Each row is followed by its group and then its class within the group.
[  5  -2   6   8 -11  -7  -7   2   7 -34 -24  14  -5  -8  60 -17  17   9
   6  -2   4  20   1  -2   4] : bamis > (14)
[-14   2  10  -9   7  -2   0   6  -8   4  -8   5 -12 -11  85 -10  13  18
   0  -7  11   6  -1 -14  -3] : bamis > (14)
[  2   9  -4  16  21   6  -2 -56  11 -18   2  -3   6  -1 -38  35  -4  -8
  -4   5 -17 -14  -9  10   7] : gutu > (13)
[  8  -2   1   7  -3  -1   3  16  12 -26 -20   2   9 -10  33  36  14   7
  12  -3   4 -11   4  10  -1] : pem > (22)
[  1   8  10   4   1  -4  -9 -27   6 -37 -20   6 -19 -16  28  -6  17   5
  -5   4  -1  22   1 -12   5] : bamis > (32)
[  -6   42   -2    0   64    8   -5 -111    8   46   27  -20  -37   14
 -111   82  -24  -36  -27   22  -47  -45   -9  -12    6] : pem > (22)
[ -6   4   6 -33   8  -5  17  48 -28  71   2   0 -13   1  87 -12   7  20
  -2  -8  16 -33  -2 -15  -4] : bamis > (14)
[  9  -7  -4   8 -17  -1   3   3  17 -30 -24   8  29 -22  -4 -20  -9   6
   9   2 -10  26 -10   7  11] : lodu > (34)
[  4  -2   2   2  -7  -2  -7 -23   3  -7 -18  14   8  -9  50 -19  19   3
   4  -4  19  12   1  -6   2] : bamis > (14)
[  5 -11  -3  -8   3  -1   6  42  -5   7 -13   1   8 -11  69  11  12  15
  12  -7  15  -9   6   2   2] : pem > (18)
[ -2 -11  -4  -1  11   0   8   4  -4  19  -7   9  20  -5  49  22  -3  12
  15  -7   1 -13  -3  10   6] : gutu > (23)
[  2 -10  -4   2   7   1   8   5  -1  25  -3   6  19  -2  41  31   5   7
  11 -10   6 -20   2   6   3] : gutu > (23)
[ -4   2 -13 -14  15  -1  19  30 -16  55   6 -16 -21   9  26  38  -4   8
  -2  -6   3 -46   3 -10 -10] : pem > (18)
[  5   4  11   5  -6  -4 -17 -39  10 -41 -23  14   2 -14  22 -15  12   1
  -6   3   3  31  -1  -5   6] : bamis > (32)
[  2 -12  -1  13   5   2  -1 -18  16  -3  -3   5  23  -4 -22  18 -10  -3
   7  -4  -1 -15   0  12   9] : gutu > (13)
[  1   7   9   6  11  -5 -12 -37  13 -38 -15   9   7 -10  12  10  16  -3
   1   6   6  26  -2  -6  11] : bamis > (14)
[ -4   7   0  -1  17  -2   9   0   9   2  -4 -22 -13   2  13  55  -4   2
  10   2 -13 -33   3   1   3] : pem > (18)
[ -4  -7  -4  -4  19   4   8 -16  -5  54   6   4  21  11  -5  42 -10  -2
   8  -6   1 -30   4   0   3] : gutu > (23)
[  0   6   6  -9  13   0  -2 -40  -9   9 -15   5 -12  -9  36 -12  15   8
  -7  -4   1  -4  -5 -14  -3] : bamis > (32)
[  1  -4  14 -18  -3  -4  -3  31 -17   3 -10  13   4 -16  95 -38  16  16
   4  -5  23   1   2 -11  -4] : bamis > (32)
[  8  10   6   7   3  -4 -13 -49   6 -39 -14   8  -7  -4  -6  13   4  -5
  -3   6  -5  36   2  -5  10] : bamis > (32)

Each row is followed by its group and then its class within the group.
[ -4  18 -12   5   1  -8   6  -9  -1 -21  17  -4  13  18  10  -9   7 -10
   4  -4   7  -9  30 -46  36] : Rigu > rabor
[ 22   4  -9 -20   2  -4  -8  -2   6  -5  -5   6   0  30 -14  -4  12   5
   3   0  27   7 -11  -1  -3] : dodus > mur
[ 11   6  11 -33   3  -6  -1   2  -2  11 -13  11  -7  -6   0  11   1   0
   6  -5   5 -22  42  11  16] : saku > petel
[ -2  30  10   6   0   4  11  33  -3  -7  -2 -15  25 -40  23   7 -11  -6
   6  -7  -8 -28  37 -31  18] : Rigu > Veluz
[  1  17  -8   6 -15  -5  -5  -6   1 -15   9  -9  23  -7  -8 -14   7   4
 -13  -1  -1 -13   8 -18   9] : Pek > nizi
[  9  21  -6  -9   1 -10  17  -6  -5  -7  22   0  10  17  -9 -20  16   0
   6  -6  -6 -17  18 -41  30] : Pek > madi
[ 11  -5   1 -11   2   9  16 -24  -6   1   6   4   1   3  -9 -15   9   8
  -1  -6  -6 -16  45   8   8] : Pek > madi
[ 11  27  -8 -12  -7  -8 -12  -9  -5 -11  21  -9  14   5  -7 -14  22  -9
   5  -7   2 -16  24 -22  18] : Pek > tam
[ 18   9   4 -43  -7 -22   0   7   1   6  -3  21   1 -20   0   4   7 -13
   5  -5  10 -21  43  30  19] : saku > domom
[ 27  11  -9 -40  -4  -3   1  -6  27  -1 -17   5  13 -63  16  10  -5  -9
   8  -8  19 -24  44  35  14] : dodus > dav
[ 13  -9   8 -22  -3   0   4  -9  -1  19 -19  -7  -1 -44   1  17  -1  -8
   2   2   4 -15  17  37  -9] : dodus > neni
[-12 -22  -4  17  -5 -11  -1  -9  -4 -10 -10  -7   6 -20   5 -11 -11  -2
  -2 -13  -9  -2  24  18 -13] : Pek > nizi
[ -5   6   6  -3   4  -4   9  -9  -3  -8  -2 -17   6 -39  19   5  -2 -16
   8  -2   7 -26  37 -19  18] : Rigu > Veluz
[-11 -12  -7  22  -3  -6  -2  -8  -2 -20   6   1  -3   1   2  -2  -4  -2
   0  -7  -5   5  16   0  -6] : Pek > tam
[  8   1   1 -37   5   2  -3   5   3   2  -8   9   4   4   1  13  -8  -5
   8  -4   5 -26  53   1  17] : saku > domom
[ 13  -9   5 -32   3   5  -5   2   3  13 -19   8   3 -26   1  16  -6 -19
  11  -5  14 -21  45  33  -2] : saku > domom
[ 12  19  -3 -36 -10 -17   5 -18  -5  -5   7 -16  19 -54   2 -12  16  -4
   1  -9 -11 -39  45  -2  28] : Pek > nizi
